Below are the code and all the weights of a small trained network. Each question names an input and a class and asks about switching units off, where a switched-off unit gives its printed mean instead of its output.

import numpy as np


def w(rows, s, z=0):
    codes = np.array(rows[::2]) - 128.0
    scale = np.full(codes.shape[1], s)
    scale[-1] = z or s
    return codes * scale


def f(y):
    return np.maximum(y, 0)


def log_softmax(a):
    a = a - a.max(-1, keepdims=True)
    return a - np.log(np.exp(a).sum(-1, keepdims=True))


def net(x, mask):
    res = np.array(x, float).reshape(1, 7) / 4 @ E
    y = f(res @ A[0][:, :-1].T + A[0][:, -1])
    res = res + np.where(mask, y, B[0][:, -1]) @ B[0][:, :-1]
    return log_softmax(res[-1] @ U[:, :-1].T + U[:, -1])


A, B = {}, {}
E = w([
[202,59,78,191,178,186,101,187,160],'x0',
[53,138,219,62,150,125,27,147,128],'x1',
[209,106,107,72,73,162,127,156,39],'x2',
[115,56,1,24,113,136,52,135,202],'x3',
[4,140,66,144,194,115,124,129,95],'x4',
[111,107,180,89,97,157,216,234,176],'x5',
[167,186,68,156,93,40,99,210,124],'x6',
],0.0098)
A[0] = w([
[183,128,119,105,58,126,141,137,171,207],'N0',
[123,188,195,158,153,60,95,138,177,199],'N1',
[81,175,28,177,138,110,122,61,132,187],'N2',
[110,110,147,141,135,165,33,158,115,181],'N3',
[194,78,139,94,62,140,147,179,151,221],'N4',
[103,87,109,38,177,115,77,193,137,213],'N5',
[76,108,189,140,131,85,135,87,183,245],'N6',
[75,107,123,70,46,134,178,107,198,198],'N7',
[84,157,159,209,218,132,153,125,98,155],'N8',
[115,108,162,24,80,168,141,57,192,153],'N9',
[113,136,127,222,166,113,117,86,98,252],'N10',
[87,85,155,165,151,149,118,160,208,182],'N11',
[117,123,137,31,110,106,102,137,206,217],'N12',
[118,133,80,190,171,141,129,75,102,170],'N13',
[151,120,63,120,25,132,245,185,135,188],'N14',
[97,151,78,178,141,81,88,88,101,169],'N15',
[116,95,146,176,182,154,117,181,151,195],'N16',
[94,117,126,15,104,143,69,116,85,113],'N17',
[156,170,139,136,91,113,80,105,108,210],'N18',
[119,170,122,116,132,31,85,158,169,148],'N19',
[175,127,156,187,133,169,118,93,90,143],'N20',
[87,94,125,104,49,133,160,84,176,161],'N21',
[91,124,160,201,189,125,148,106,112,157],'N22',
[205,133,122,110,118,143,181,157,116,185],'N23',
],0.011,0.0039)
B[0] = w([
[149,146,131,195,143,172,109,101,99,202],'N0',
[17,164,145,163,75,99,107,88,186,203],'N1',
[166,157,65,73,153,108,167,73,118,222],'N2',
[101,96,71,120,70,144,118,175,155,182],'N3',
[145,115,137,159,136,169,145,142,98,226],'N4',
[71,60,71,90,152,186,57,189,117,233],'N5',
[83,166,168,109,117,118,117,143,154,200],'N6',
[90,169,172,114,254,150,108,92,63,212],'N7',
[136,70,148,106,89,16,194,167,163,210],'N8',
[149,136,169,69,129,164,116,83,94,212],'N9',
[143,148,119,121,74,57,192,140,182,206],'N10',
[101,99,125,120,140,150,173,105,152,190],'N11',
[55,124,130,105,136,147,83,124,88,224],'N12',
[215,119,101,91,155,74,186,150,150,190],'N13',
[157,142,139,219,251,113,150,175,76,249],'N14',
[161,185,41,98,131,63,113,111,222,202],'N15',
[76,49,138,141,163,166,191,142,173,183],'N16',
[174,117,133,89,117,80,28,184,45,221],'N17',
[132,160,83,173,66,144,90,108,135,179],'N18',
[65,141,89,163,105,127,87,91,124,202],'N19',
[191,104,144,118,52,163,179,68,158,182],'N20',
[102,173,160,123,140,105,137,110,105,184],'N21',
[140,110,179,90,98,46,168,131,146,195],'N22',
[185,109,119,196,135,167,158,129,90,201],'N23',
],0.0085,0.016)
U = w([
[134,87,97,68,94,111,56,186,34,98],'0',
[93,189,231,32,197,148,141,85,88,1],'1',
[129,121,241,108,84,68,184,148,183,132],'2',
[195,192,24,56,145,73,172,87,156,148],'3',
[213,112,190,128,49,224,171,73,134,200],'4',
[61,211,102,185,60,111,83,98,165,99],'5',
[167,141,140,254,198,118,179,164,69,218],'6',
[76,20,85,91,159,196,128,170,167,78],'7',
],0.0088,0.0014)

Each question gives the input, the list of numbers given to net, and the class t.
The units are the neurons (one row each of A and B). Each row of codes is followed by its name. A weight is (code - 128) times the scale printed after its matrix; where a second scale follows, it is the last column's (A, B and U).
mask holds one flag per neuron, in row order. A switched-off neuron (its flag False) gives its mean, the last column of its row in B, instead of its output. The means were averaged over made-up inputs and are rounded, as every weight is.
A unit's drop is (log p(t) with every unit on - log p(t) with that unit switched off) / (log p(t) with every unit on - log p(t) with every unit switched off).
The circuit of an input: a set's keep is (log p(t) with only the set's units on - log p(t) with every unit switched off) / (log p(t) with every unit on - log p(t) with every unit switched off). Starting from the 12 units with the biggest drops (on a tie, the unit counted first), units are removed one at a time, each time the one whose removal leaves the highest keep (on an exact tie, the one counted first), for as long as the keep stays at least 0.8.
units of the circuit, in order: the units of the circuit, biggest drop first
unit that matters most: the unit with the biggest drop
top k neurons: the k neurons with the biggest drops, biggest first
drop when u is switched off: that unit's drop, to one decimal
input [2,6,4,-2,7,4,3], class 7: unit that matters most -> N16
input [6,0,-2,1,-2,1,2], class 7: top 3 neurons -> (N14; N16; N7)
input [0,7,6,-5,8,6,2], class 0: units of the circuit, in order -> (N17; N5)
input [-5,-8,0,3,-6,-5,6], class 6: top 2 neurons -> (N14; N0)
input [-4,-2,6,3,-5,6,-8], class 1: top 2 neurons -> (N9; N7)
input [-1,0,4,4,-1,8,-3], class 1: top 3 neurons -> (N9; N7; N12)
input [-4,1,-4,5,1,-8,-8], class 3: top 2 neurons -> (N15; N2)
input [-3,7,7,-4,-7,-5,-1], class 4: top 2 neurons -> (N20; N5)
input [8,-7,-7,2,0,0,0], class 3: top 2 neurons -> (N2; N13)
input [4,-8,-7,-1,-5,0,-7], class 4: top 2 neurons -> (N20; N1)
input [5,2,1,-1,-6,-2,4], class 4: top 3 neurons -> (N14; N20; N7)
input [-3,5,-2,-5,-3,1,1], class 2: top 2 neurons -> (N8; N5)
input [1,7,-4,-5,8,-8,-5], class 2: top 2 neurons -> (N8; N22)
input [8,-6,7,-8,1,-5,0], class 4: units of the circuit, in order -> (N20)
input [4,-1,0,1,-2,8,-8], class 1: top 3 neurons -> (N9; N7; N21)
input [4,-1,-3,-6,-8,-4,4], class 4: drop when N20 is switched off -> 0.3
input [1,5,8,-4,-2,-8,-8], class 4: drop when N20 is switched off -> 0.6
input [3,-1,-7,-3,1,-6,2], class 3: drop when N2 is switched off -> 0.1
input [0,6,5,-2,-6,0,-3], class 4: drop when N20 is switched off -> 0.2
input [3,-5,-4,-1,-5,1,-8], class 4: unit that matters most -> N20
